Below are the code and all the weights of a small trained network. Each question names an input and a target symbol and asks about switching units off, where a switched-off unit gives its printed mean instead of its output.

import numpy as np


def w(rows, s, z=0):
    codes = np.array(rows[::2]) - 128.0
    scale = np.full(codes.shape[1], s)
    scale[-1] = z or s
    return codes * scale


def f(y):
    return y / 2 * (1 + np.tanh(0.7978845608 * (y + 0.044715 * y**3)))


def softmax(a):
    e = np.exp(a - a.max(-1, keepdims=True))
    return e / e.sum(-1, keepdims=True)


def log_softmax(a):
    a = a - a.max(-1, keepdims=True)
    return a - np.log(np.exp(a).sum(-1, keepdims=True))


def net(x, mask):
    ids = ['βεζηθλπσ'.index(c) for c in x.split()]
    T = len(ids)
    res = E[ids] + P[:T]
    r = res
    for j in range(3):
        rows = slice(3 * j, 3 * j + 3)
        q, k, v = (r @ M[0][rows].T for M in (Q, K, V))
        z = softmax(np.where(np.tri(T) > 0, q @ k.T / 3**0.5, -1e9)) @ v
        o = O[0][rows]
        res = res + np.where(mask[j], z, o[:, -1]) @ o[:, :-1]
    y = f(res @ A[0][:, :-1].T + A[0][:, -1])
    res = res + np.where(mask[3:7], y, B[0][:, -1]) @ B[0][:, :-1]
    return log_softmax(res[-1] @ U[:, :-1].T + U[:, -1])


Q, K, V, O, A, B = {}, {}, {}, {}, {}, {}
E = w([
[91,48,72,58,44,56,75,210,88],'β',
[28,24,147,96,109,196,88,186,182],'ε',
[74,168,245,12,151,73,124,124,139],'ζ',
[57,121,87,68,160,124,194,241,45],'η',
[39,141,240,135,194,2,216,70,115],'θ',
[163,214,87,116,108,101,51,69,229],'λ',
[226,89,181,67,6,187,154,243,161],'π',
[168,23,227,189,61,138,222,115,113],'σ',
],0.0054)
P = w([
[122,170,123,156,48,105,129,107,196],'0',
[115,60,179,92,94,65,182,242,127],'1',
[106,52,186,66,114,54,185,229,128],'2',
[83,64,190,36,108,59,177,207,123],'3',
[27,57,206,15,128,69,158,169,120],'4',
[45,58,240,3,96,96,151,164,135],'5',
[42,30,250,48,80,144,152,178,128],'6',
],0.0041)
Q[0] = w([
[239,248,13,254,245,237,17,9,48],'H0',
[246,242,19,244,250,247,32,11,29],'H0',
[13,22,242,7,14,17,222,235,223],'H0',
[21,17,246,11,17,15,245,245,150],'H1',
[247,246,17,245,239,246,11,7,112],'H1',
[247,242,12,244,236,233,10,7,110],'H1',
[15,14,245,14,20,39,245,244,106],'H2',
[5,10,242,16,27,45,241,255,85],'H2',
[15,14,243,12,28,52,242,243,74],'H2',
],0.0054)
K[0] = w([
[30,2,242,33,120,96,231,251,7],'H0',
[22,2,230,50,94,122,241,244,4],'H0',
[226,244,12,207,162,132,22,9,252],'H0',
[187,250,28,210,143,162,57,5,242],'H1',
[62,4,230,47,114,92,211,251,4],'H1',
[68,4,232,38,112,88,207,250,12],'H1',
[217,246,24,208,167,174,55,9,244],'H2',
[216,251,17,215,163,157,37,4,245],'H2',
[203,242,17,219,169,159,46,4,243],'H2',
],0.0052)
V[0] = w([
[206,230,64,35,130,41,191,179,27],'H0',
[209,179,208,41,60,41,47,111,162],'H0',
[93,167,2,11,110,80,25,238,53],'H0',
[218,162,30,171,116,245,204,229,81],'H1',
[2,109,35,157,197,27,138,82,48],'H1',
[227,105,51,228,58,70,220,115,35],'H1',
[71,244,246,58,235,36,239,43,63],'H2',
[159,86,106,76,46,48,27,123,161],'H2',
[193,39,221,238,56,44,181,22,139],'H2',
],0.0052)
O[0] = w([
[69,124,196,206,53,26,27,55,12,132],'H0',
[188,159,79,229,245,156,13,117,47,234],'H0',
[214,28,237,66,103,44,36,70,46,215],'H0',
[15,44,249,132,41,172,95,194,140,68],'H1',
[209,103,46,23,22,17,228,22,55,73],'H1',
[12,22,133,210,49,213,176,18,37,100],'H1',
[82,255,11,179,62,11,135,147,43,40],'H2',
[224,79,126,158,231,190,53,76,79,252],'H2',
[68,125,18,209,188,234,208,35,137,140],'H2',
],0.0053,0.0022)
A[0] = w([
[44,95,152,107,32,170,246,161,145,224],'N0',
[30,142,114,228,217,178,77,192,67,251],'N1',
[254,39,180,83,162,131,107,16,37,138],'N2',
[95,231,14,107,20,49,242,44,93,52],'N3',
],0.0047,0.0021)
B[0] = w([
[38,120,119,135,66,13,167,138,206,217],'N0',
[94,200,131,242,134,177,79,161,84,228],'N1',
[96,36,19,179,199,121,167,31,115,255],'N2',
[206,173,207,47,32,255,223,114,23,145],'N3',
],0.0045,0.0039)
U = w([
[69,110,223,89,19,44,117,147,109,175],'β',
[166,36,75,133,187,162,125,24,59,178],'ε',
[168,157,108,81,68,212,180,103,61,54],'ζ',
[186,230,38,208,199,1,51,171,131,254],'η',
[221,109,132,30,187,159,193,199,238,98],'θ',
[34,122,52,184,141,131,182,105,183,110],'λ',
[138,136,127,133,132,137,128,124,122,6],'π',
[129,144,248,164,114,230,61,177,42,47],'σ',
],0.0046,0.0024)

Each question gives the input, a string of symbols that net reads in full, and the target symbol t.
The units are the heads (3 rows each of Q, K, V and O) and the neurons (one row each of A and B). Each row of codes is followed by its name. A weight is (code - 128) times the scale printed after its matrix; where a second scale follows, it is the last column's (O, A, B and U).
mask holds one flag per unit, heads first, then neurons. A switched-off unit (its flag False) gives its mean, the last column of its rows in O or B, instead of its output. The means were averaged over made-up inputs and are rounded, as every weight is.
A unit's drop is (log p(t) with every unit on - log p(t) with that unit switched off) / (log p(t) with every unit on - log p(t) with every unit switched off).
The circuit of an input: a set's keep is (log p(t) with only the set's units on - log p(t) with every unit switched off) / (log p(t) with every unit on - log p(t) with every unit switched off). Starting from all 7 units, units are removed one at a time, each time the one whose removal leaves the highest keep (on an exact tie, the one counted first), for as long as the keep stays at least 0.8.
circuit, biggest first: the units of the circuit, biggest drop first
most important unit: the unit with the biggest drop
heads that matter: for each layer, one digit per head in row order, 1 if its drop is at least 0.15 and else 0, layers parted by /
drop of u: that unit's drop, to one decimal
input η η σ σ, target β: circuit, biggest first => [H2; H0; H1]
input η β ζ β ζ π η, target β: circuit, biggest first => [H2; H0; H1]
input θ η ε η β, target ζ: heads that matter => 011
input θ η ε η η σ, target ζ: circuit, biggest first => [N3; H2; H1]
input θ θ ζ, target ζ: heads that matter => 011
input σ η θ, target λ: most important unit => H0
input σ η θ η ζ η ε, target λ: heads that matter => 101
input π ε ε η σ β, target σ: circuit, biggest first => [H1; N1; N2]
input ζ β β β, target η: circuit, biggest first => [H1; H2]
input β η β, target ε: heads that matter => 101
input σ β σ η η π, target λ: heads that matter => 111
input ζ β η η π, target η: heads that matter => 111
input θ σ σ η ζ, target ζ: drop of H2 => 0.7
input ε β β ζ, target θ: drop of H2 => 0.1
input η β η η λ η, target η: drop of H1 => 0.4
input θ ζ η η η, target ζ: drop of H2 => 0.6
input η σ ε η η θ, target β: most important unit => H2
